Below are the code and all the weights of a small trained network. Each question names an input and a class and asks about switching units off, where a switched-off unit gives its printed mean instead of its output.

import numpy as np


def w(rows, s, z=0):
    codes = np.array(rows[::2]) - 128.0
    scale = np.full(codes.shape[1], s)
    scale[-1] = z or s
    return codes * scale


def norm(h):
    return h / np.sqrt((h * h).mean(-1, keepdims=True) + 1e-5)


def f(y):
    return np.maximum(y, 0)


def log_softmax(a):
    a = a - a.max(-1, keepdims=True)
    return a - np.log(np.exp(a).sum(-1, keepdims=True))


def net(x, mask):
    res = np.array(x, float).reshape(1, 2) / 4 @ E
    u = 0
    for l in range(3):
        y = f(norm(res) @ A[l][:, :-1].T + A[l][:, -1])
        res = res + np.where(mask[u : u + 7], y, B[l][:, -1]) @ B[l][:, :-1]
        u += 7
    return log_softmax(norm(res)[-1] @ U[:, :-1].T + U[:, -1])


A, B = {}, {}
E = w([
[3,121,114,156,85,116,99,92,140],'x0',
[139,124,138,168,158,139,180,132,186],'x1',
],0.018)
A[0] = w([
[115,132,126,82,93,119,81,128,4,108],'L0N1',
[177,151,143,100,123,132,117,119,60,1],'L0N2',
[155,130,121,129,105,132,111,149,108,35],'L0N3',
[143,150,119,107,111,128,109,149,121,34],'L0N4',
[144,117,129,93,120,128,101,120,23,3],'L0N5',
[122,118,124,102,137,124,119,135,94,137],'L0N6',
[143,127,119,103,117,112,112,141,112,22],'L0N7',
],0.037,0.0064)
B[0] = w([
[160,174,111,125,229,204,74,62,122,255],'L0N1',
[164,107,149,159,109,69,186,201,133,198],'L0N2',
[132,64,145,145,121,105,122,175,135,153],'L0N3',
[127,85,94,127,100,105,174,166,125,152],'L0N4',
[67,101,142,134,4,31,189,168,81,211],'L0N5',
[95,80,135,96,81,157,102,117,191,163],'L0N6',
[135,95,153,136,67,83,138,165,128,154],'L0N7',
],0.025,0.033)
A[1] = w([
[252,142,124,118,202,134,128,167,116,136],'L1N1',
[176,155,121,85,153,149,82,93,85,195],'L1N2',
[215,141,127,70,125,191,117,100,167,90],'L1N3',
[152,154,112,84,136,153,88,86,64,115],'L1N4',
[183,176,115,154,127,106,134,99,99,110],'L1N5',
[182,157,116,121,152,120,57,147,119,5],'L1N6',
[191,155,136,90,113,153,172,107,136,35],'L1N7',
],0.038,0.0021)
B[1] = w([
[130,114,180,87,202,222,144,3,113,254],'L1N1',
[112,112,39,35,220,186,59,247,171,226],'L1N2',
[182,109,127,129,113,83,168,194,112,208],'L1N3',
[147,190,11,74,191,191,39,180,206,230],'L1N4',
[66,40,187,148,111,138,131,133,172,166],'L1N5',
[39,132,142,85,21,98,84,111,84,170],'L1N6',
[118,41,252,124,208,124,159,162,122,173],'L1N7',
],0.02)
A[2] = w([
[149,128,172,127,113,85,78,101,107,114],'L2N1',
[76,153,150,251,84,95,133,114,197,130],'L2N2',
[150,194,143,111,145,133,92,126,154,100],'L2N3',
[160,106,107,138,42,42,159,217,132,4],'L2N4',
[148,141,104,146,93,87,123,116,138,124],'L2N5',
[149,161,144,111,100,136,118,49,90,71],'L2N6',
[157,158,143,174,115,82,139,169,117,146],'L2N7',
],0.032,0.0031)
B[2] = w([
[154,133,123,82,128,157,144,129,144,139],'L2N1',
[144,117,73,196,90,141,139,65,117,235],'L2N2',
[49,113,54,142,126,103,112,123,64,156],'L2N3',
[139,60,122,32,67,6,176,220,116,251],'L2N4',
[150,112,136,124,156,163,124,131,157,150],'L2N5',
[133,105,122,113,129,118,124,174,122,143],'L2N6',
[84,130,148,140,96,140,120,130,88,176],'L2N7',
],0.025,0.029)
U = w([
[130,79,136,78,79,40,164,220,103,160],'0',
[99,152,38,81,171,154,53,186,140,219],'1',
[147,80,236,113,207,172,182,86,115,172],'2',
[134,149,68,239,90,147,134,47,124,200],'3',
[118,249,174,152,126,88,125,119,141,28],'4',
[130,215,197,174,108,121,101,154,139,6],'5',
[119,226,198,189,127,97,107,155,138,3],'6',
],0.013,0.0066)

Each question gives the input, the list of numbers given to net, and the class t.
The units are the neurons (one row each of A and B). Each row of codes is followed by its name. A weight is (code - 128) times the scale printed after its matrix; where a second scale follows, it is the last column's (A, B and U).
mask holds one flag per neuron, layer by layer. A switched-off neuron (its flag False) gives its mean, the last column of its row in B, instead of its output. The means were averaged over made-up inputs and are rounded, as every weight is.
A unit's drop is (log p(t) with every unit on - log p(t) with that unit switched off) / (log p(t) with every unit on - log p(t) with every unit switched off).
The circuit of an input: a set's keep is (log p(t) with only the set's units on - log p(t) with every unit switched off) / (log p(t) with every unit on - log p(t) with every unit switched off). Starting from the 12 units with the biggest drops (on a tie, the unit counted first), units are removed one at a time, each time the one whose removal leaves the highest keep (on an exact tie, the one counted first), for as long as the keep stays at least 0.8.
circuit, biggest first: the units of the circuit, biggest drop first
top k neurons: the k neurons with the biggest drops, biggest first
k most important neurons of layer l: the k neurons of layer l with the biggest drops, biggest first
drop when u is switched off: that unit's drop, to one decimal
input [8,-1], class 1: circuit, biggest first => [L0N5]
input [5,4], class 3: top 2 neurons => [L0N1; L1N2]
input [-2,4], class 2: 3 most important neurons of layer 0 => [L0N5; L0N6; L0N1]
input [-7,1], class 2: top 2 neurons => [L0N5; L1N1]
input [3,0], class 1: top 2 neurons => [L0N2; L0N5]
input [-5,1], class 2: top 3 neurons => [L0N5; L1N1; L2N4]
input [-6,4], class 2: top 2 neurons => [L0N5; L0N1]
input [2,1], class 3: 4 most important neurons of layer 0 => [L0N1; L0N5; L0N4; L0N7]
input [3,1], class 3: 3 most important neurons of layer 1 => [L1N3; L1N2; L1N1]
input [2,4], class 3: 4 most important neurons of layer 1 => [L1N3; L1N2; L1N1; L1N4]
input [-8,1], class 2: top 3 neurons => [L0N5; L1N1; L2N4]
input [-6,6], class 2: top 2 neurons => [L0N5; L0N1]
input [7,5], class 3: top 3 neurons => [L0N1; L1N2; L0N5]
input [2,-7], class 1: circuit, biggest first => [L0N1]
input [3,4], class 3: 2 most important neurons of layer 1 => [L1N3; L1N2]
input [2,0], class 1: 2 most important neurons of layer 0 => [L0N2; L0N5]
input [2,5], class 3: 4 most important neurons of layer 1 => [L1N3; L1N2; L1N1; L1N4]
input [-5,7], class 2: drop when L0N1 is switched off => 0.5
input [-7,6], class 2: drop when L0N1 is switched off => 0.2
input [4,-7], class 1: drop when L0N1 is switched off => 2.3
